[[-12.1 -24.0   3.8]
 [  4.7  -2.5   4.9]
 [-28.7 -45.0   2.3]
 [ -1.1   8.7  -7.1]]
->
[[-12.1 -24.0   3.8]
 [-28.7 -45.0   2.3]]

[[-15.4  48.9  -9.3   5.7   4.5 -15.2]
 [ 23.2   8.9  28.8  48.4  -8.6   6.5]]
->
[[-15.4  48.9  -9.3   5.7   4.5 -15.2]]

[[-20.7 -10.9   7.9  -2.1  33.6  20.6  17.5   9.5 -12.6  32.1  -8.8]
 [ 14.9   7.3  -9.8 -14.9 -24.4  -3.0   7.9  -1.5  -5.3   1.0   6.7]
 [ 20.2   2.6   1.5   3.4 -40.8   2.6   4.1  15.3  -2.9  21.1  -6.8]
 [ 10.4  12.7   6.2  17.2  27.5 -36.9  -7.4 -31.8  -0.5 -10.2  -2.9]
 [ 11.9   7.3  13.8   2.0   4.8  -7.2   1.2 -23.3 -15.2   5.9  -9.3]
 [ -8.8  -7.6  18.1  15.6  47.8   4.4  14.0   2.2   2.9  16.1   9.3]]
->
[[-20.7 -10.9   7.9  -2.1  33.6  20.6  17.5   9.5 -12.6  32.1  -8.8]
 [ 20.2   2.6   1.5   3.4 -40.8   2.6   4.1  15.3  -2.9  21.1  -6.8]
 [ 11.9   7.3  13.8   2.0   4.8  -7.2   1.2 -23.3 -15.2   5.9  -9.3]]

[[ 10.6   9.6  35.1  12.2  10.4  11.5  11.5  27.8  38.6  16.8   7.5]
 [ -7.3   3.1 -12.7  -1.9   1.2  -0.6   2.1 -15.5  -9.8 -10.4  -3.6]
 [-12.0 -30.6 -41.1 -26.7 -29.5 -27.7 -35.4  -6.6 -41.8  -5.3 -12.2]
 [ -6.0   6.7  -4.3   0.6   6.8   2.1  12.4 -11.2  -7.8  -2.3  -0.3]
 [  6.3  28.0  10.6  22.8  22.9  24.1  22.8  -9.5  15.9  -6.3   5.8]
 [ -8.0 -14.8 -49.3 -13.5 -17.2 -13.8 -24.3 -38.2 -52.4 -27.2  -9.3]
 [  2.2 -17.2  11.5 -11.3 -10.5 -12.8  -6.5  18.7   0.4  16.0   1.9]]
->
[[ 10.6   9.6  35.1  12.2  10.4  11.5  11.5  27.8  38.6  16.8   7.5]
 [-12.0 -30.6 -41.1 -26.7 -29.5 -27.7 -35.4  -6.6 -41.8  -5.3 -12.2]
 [  6.3  28.0  10.6  22.8  22.9  24.1  22.8  -9.5  15.9  -6.3   5.8]
 [  2.2 -17.2  11.5 -11.3 -10.5 -12.8  -6.5  18.7   0.4  16.0   1.9]]

[[-14.2  20.4   8.7  12.9  53.1   9.3 -14.2  14.9 -10.1]
 [-33.9 -15.2  45.4   3.3 -44.7 -13.5  29.2 -16.1   0.8]]
->
[[-14.2  20.4   8.7  12.9  53.1   9.3 -14.2  14.9 -10.1]]

[[-30.8 -42.5 -48.8]
 [ 31.6  39.3   8.4]
 [ 23.4  40.1 -12.5]
 [ -5.7 -20.9  46.9]]
->
[[-30.8 -42.5 -48.8]
 [ 23.4  40.1 -12.5]]

[[-47.9   2.7 -14.3  11.1]
 [-10.5   4.1 -23.3   1.1]
 [  8.0  13.6  -2.4 -39.3]
 [  7.4   9.5 -28.0 -13.4]
 [ 16.3  17.6  -2.0   5.3]
 [  8.8 -14.7  13.1 -10.1]
 [ 21.9  24.5  17.0 -14.3]
 [  7.9  27.5   6.3 -35.7]
 [ -4.8 -35.3  20.6 -13.6]
 [ -1.0  -1.9  25.7  14.6]]
->
[[-47.9   2.7 -14.3  11.1]
 [  8.0  13.6  -2.4 -39.3]
 [ 16.3  17.6  -2.0   5.3]
 [ 21.9  24.5  17.0 -14.3]
 [ -4.8 -35.3  20.6 -13.6]]

[[-21.2 -37.6]
 [  5.8 -58.3]]
->
[[-21.2 -37.6]]
---
[[-18.4  44.0   9.0]
 [-17.5  42.2   2.3]
 [ 30.6  -3.7 -53.8]
 [ 25.6  -1.1 -50.3]
 [ 16.8 -22.2 -60.4]]
->
[[ 42.2   2.3]
 [ -3.7 -53.8]]

[[  6.6   3.0  14.0]
 [ 10.1  59.8   4.4]
 [ 25.4 -23.3   5.7]
 [-24.4 -55.1  12.8]]
->
[[ 59.8   4.4]
 [-23.3   5.7]]

[[-29.3 -12.6   5.1   7.5  21.8]
 [-16.5  12.9   6.0  22.5  -8.7]
 [  0.3  10.7 -19.1  -2.6  -7.5]
 [-11.0  26.6   6.0  29.4 -23.2]
 [ 10.3   8.2 -46.1 -23.8  -4.5]]
->
[[ 12.9   6.0]
 [ 10.7 -19.1]]

[[ 11.2 -45.4   5.6 -40.2]
 [ 12.0 -13.3  -7.0  -4.0]
 [ -0.1  -9.1  22.6 -18.3]]
->
[[-13.3  -7.0]
 [ -9.1  22.6]]

[[-19.5 -29.4  -9.1 -54.3]
 [ 22.4  25.9   8.6  49.1]
 [ -8.7  -4.6   0.2 -17.5]
 [-15.0 -26.6 -10.2 -41.1]
 [ -8.5 -26.0  -8.4 -40.9]]
->
[[25.9  8.6]
 [-4.6  0.2]]

[[ 36.8  12.6  62.3 -25.0]
 [-29.2  -9.9 -52.4  22.1]
 [-20.9  -6.5 -35.6  12.5]
 [-31.5 -12.4 -44.8  18.9]]
->
[[ -9.9 -52.4]
 [ -6.5 -35.6]]

[[-45.4 -43.5 -17.1 -25.8]
 [  8.6  12.7   4.9  16.5]
 [  6.5   1.7  -4.9  -8.9]
 [ 19.6  23.6  11.8  20.5]]
->
[[12.7  4.9]
 [ 1.7 -4.9]]

[[-50.4 -21.0 -47.1]
 [-29.9  19.7   4.3]
 [-54.1  14.6  24.4]]
->
[[19.7  4.3]
 [14.6 24.4]]

[[-61.7   9.0  24.7  -9.5   7.7]
 [  6.5   1.9  -5.2   0.2   0.7]
 [ -6.2  -2.1   5.0  -0.4  -0.1]]
->
[[ 1.9 -5.2]
 [-2.1  5.0]]
